Here is a tiny trained network, its code and every weight. The questions are about switching its units off for an input and a target symbol, where a switched-off unit gives its printed mean instead of its output.

import numpy as np


def w(rows, s, z=0):
    codes = np.array(rows[::2]) - 128.0
    scale = np.full(codes.shape[1], s)
    scale[-1] = z or s
    return codes * scale


def norm(h):
    return h / np.sqrt((h * h).mean(-1, keepdims=True) + 1e-5)


def f(y):
    return y / 2 * (1 + np.tanh(0.7978845608 * (y + 0.044715 * y**3)))


def softmax(a):
    e = np.exp(a - a.max(-1, keepdims=True))
    return e / e.sum(-1, keepdims=True)


def log_softmax(a):
    a = a - a.max(-1, keepdims=True)
    return a - np.log(np.exp(a).sum(-1, keepdims=True))


def net(x, mask):
    ids = ['αβεηθλμφψ'.index(c) for c in x.split()]
    T = len(ids)
    res = E[ids] + P[:T]
    r = norm(res)
    for j in range(3):
        rows = slice(2 * j, 2 * j + 2)
        q, k, v = (r @ M[0][rows].T for M in (Q, K, V))
        z = softmax(np.where(np.tri(T) > 0, q @ k.T / 2**0.5, -1e9)) @ v
        o = O[0][rows]
        res = res + np.where(mask[j], z, o[:, -1]) @ o[:, :-1]
    y = f(norm(res) @ A[0][:, :-1].T + A[0][:, -1])
    res = res + np.where(mask[3:11], y, B[0][:, -1]) @ B[0][:, :-1]
    return log_softmax(norm(res)[-1] @ U[:, :-1].T + U[:, -1])


Q, K, V, O, A, B = {}, {}, {}, {}, {}, {}
E = w([
[159,96,68,92],'α',
[106,144,165,198],'β',
[129,93,72,107],'ε',
[108,105,103,127],'η',
[159,111,116,105],'θ',
[113,100,99,117],'λ',
[119,140,151,251],'μ',
[44,62,105,172],'φ',
[174,168,129,177],'ψ',
],0.026)
P = w([
[149,163,140,101],'0',
[117,46,232,109],'1',
[135,171,76,132],'2',
[207,94,181,121],'3',
[97,164,50,129],'4',
[222,37,98,137],'5',
[68,172,55,111],'6',
[245,28,77,219],'7',
[65,164,72,116],'8',
[246,28,38,122],'9',
],0.011)
Q[0] = w([
[150,69,201,93],'head 0',
[185,171,198,114],'head 0',
[68,186,254,89],'head 1',
[203,94,19,118],'head 1',
[92,159,114,110],'head 2',
[166,62,221,116],'head 2',
],0.017)
K[0] = w([
[94,153,136,65],'head 0',
[94,166,167,85],'head 0',
[251,144,171,81],'head 1',
[54,93,151,161],'head 1',
[109,152,137,93],'head 2',
[143,67,194,114],'head 2',
],0.02)
V[0] = w([
[57,88,130,143],'head 0',
[148,176,84,203],'head 0',
[153,104,106,145],'head 1',
[185,145,144,104],'head 1',
[144,158,188,121],'head 2',
[166,4,169,173],'head 2',
],0.027)
O[0] = w([
[76,87,145,141,125],'head 0',
[153,94,64,138,174],'head 0',
[127,107,131,164,157],'head 1',
[157,145,181,120,10],'head 1',
[89,168,108,180,34],'head 2',
[109,3,97,154,198],'head 2',
],0.023,0.014)
A[0] = w([
[173,160,144,255,255],'neuron 0',
[74,173,47,59,180],'neuron 1',
[175,121,173,165,210],'neuron 2',
[110,96,153,111,48],'neuron 3',
[84,220,83,175,58],'neuron 4',
[22,85,109,93,151],'neuron 5',
[152,171,194,106,230],'neuron 6',
[75,101,197,190,152],'neuron 7',
],0.019,0.0027)
B[0] = w([
[38,113,56,95,166],'neuron 0',
[36,141,156,205,233],'neuron 1',
[140,83,150,177,141],'neuron 2',
[147,167,90,127,147],'neuron 3',
[251,139,6,97,156],'neuron 4',
[217,125,119,250,254],'neuron 5',
[42,138,102,165,153],'neuron 6',
[148,129,170,229,167],'neuron 7',
],0.023,0.0091)
U = w([
[136,91,156,226,166],'α',
[92,42,58,78,82],'β',
[212,180,24,92,158],'ε',
[124,115,80,72,2],'η',
[187,180,187,83,182],'θ',
[97,178,153,96,152],'λ',
[55,151,150,113,53],'μ',
[74,106,143,2,159],'φ',
[43,142,148,74,115],'ψ',
],0.0098,0.0041)

Each question gives the input, a string of symbols that net reads in full, and the target symbol t.
The units are the heads (2 rows each of Q, K, V and O) and the neurons (one row each of A and B). Each row of codes is followed by its name. A weight is (code - 128) times the scale printed after its matrix; where a second scale follows, it is the last column's (O, A, B and U).
mask holds one flag per unit, heads first, then neurons. A switched-off unit (its flag False) gives its mean, the last column of its rows in O or B, instead of its output. The means were averaged over made-up inputs and are rounded, as every weight is.
A unit's drop is (log p(t) with every unit on - log p(t) with that unit switched off) / (log p(t) with every unit on - log p(t) with every unit switched off).
The circuit of an input: a set's keep is (log p(t) with only the set's units on - log p(t) with every unit switched off) / (log p(t) with every unit on - log p(t) with every unit switched off). Starting from all 11 units, units are removed one at a time, each time the one whose removal leaves the highest keep (on an exact tie, the one counted first), for as long as the keep stays at least 0.8.
circuit, biggest first: the units of the circuit, biggest drop first
most important unit: the unit with the biggest drop
top k neurons: the k neurons with the biggest drops, biggest first
heads that matter: for each layer, one digit per head in row order, 1 if its drop is at least 0.15 and else 0, layers parted by /
drop of u: that unit's drop, to one decimal
input α α α, target θ: top 4 neurons -> neuron 0; neuron 1; neuron 5; neuron 2
input α ψ η α λ ψ μ, target ε: circuit, biggest first -> head 0; head 2
input θ β α β θ ε ψ θ η, target ε: circuit, biggest first -> head 2; neuron 4
input ε ψ α μ β, target β: heads that matter -> 110
input β ε ψ ε μ α λ ψ, target β: circuit, biggest first -> neuron 5; neuron 7
input ε α η μ φ θ α ψ θ, target ε: top 2 neurons -> neuron 0; neuron 6
input ψ α η, target ε: circuit, biggest first -> head 2
input λ η α ψ ψ α ψ μ, target β: heads that matter -> 100
input η α α μ ψ φ β, target ε: circuit, biggest first -> head 2; neuron 4
input β ψ μ α μ α α ψ, target β: top 2 neurons -> neuron 5; neuron 0
input λ η α η θ λ ψ ε φ, target ε: heads that matter -> 001
input ε φ λ ψ ε ε ψ α ε, target ε: top 2 neurons -> neuron 4; neuron 0
input α ε ε, target φ: heads that matter -> 011
input ε ε μ η ε ψ ε, target ε: top neuron -> neuron 0
input η α λ, target ψ: top 2 neurons -> neuron 5; neuron 6
input φ λ θ ε ε ψ α, target ε: top 2 neurons -> neuron 0; neuron 6
input η β β, target ε: top 2 neurons -> neuron 4; neuron 7
input ε θ μ ε β, target β: drop of neuron 5 -> 0.3
input η θ ψ α η ψ ψ, target ε: drop of neuron 4 -> 0.2
input ε α λ, target ψ: drop of neuron 6 -> 0.2
input ε η ψ θ θ ψ μ, target ε: most important unit -> head 2
input η θ μ, target β: drop of neuron 5 -> 0.3
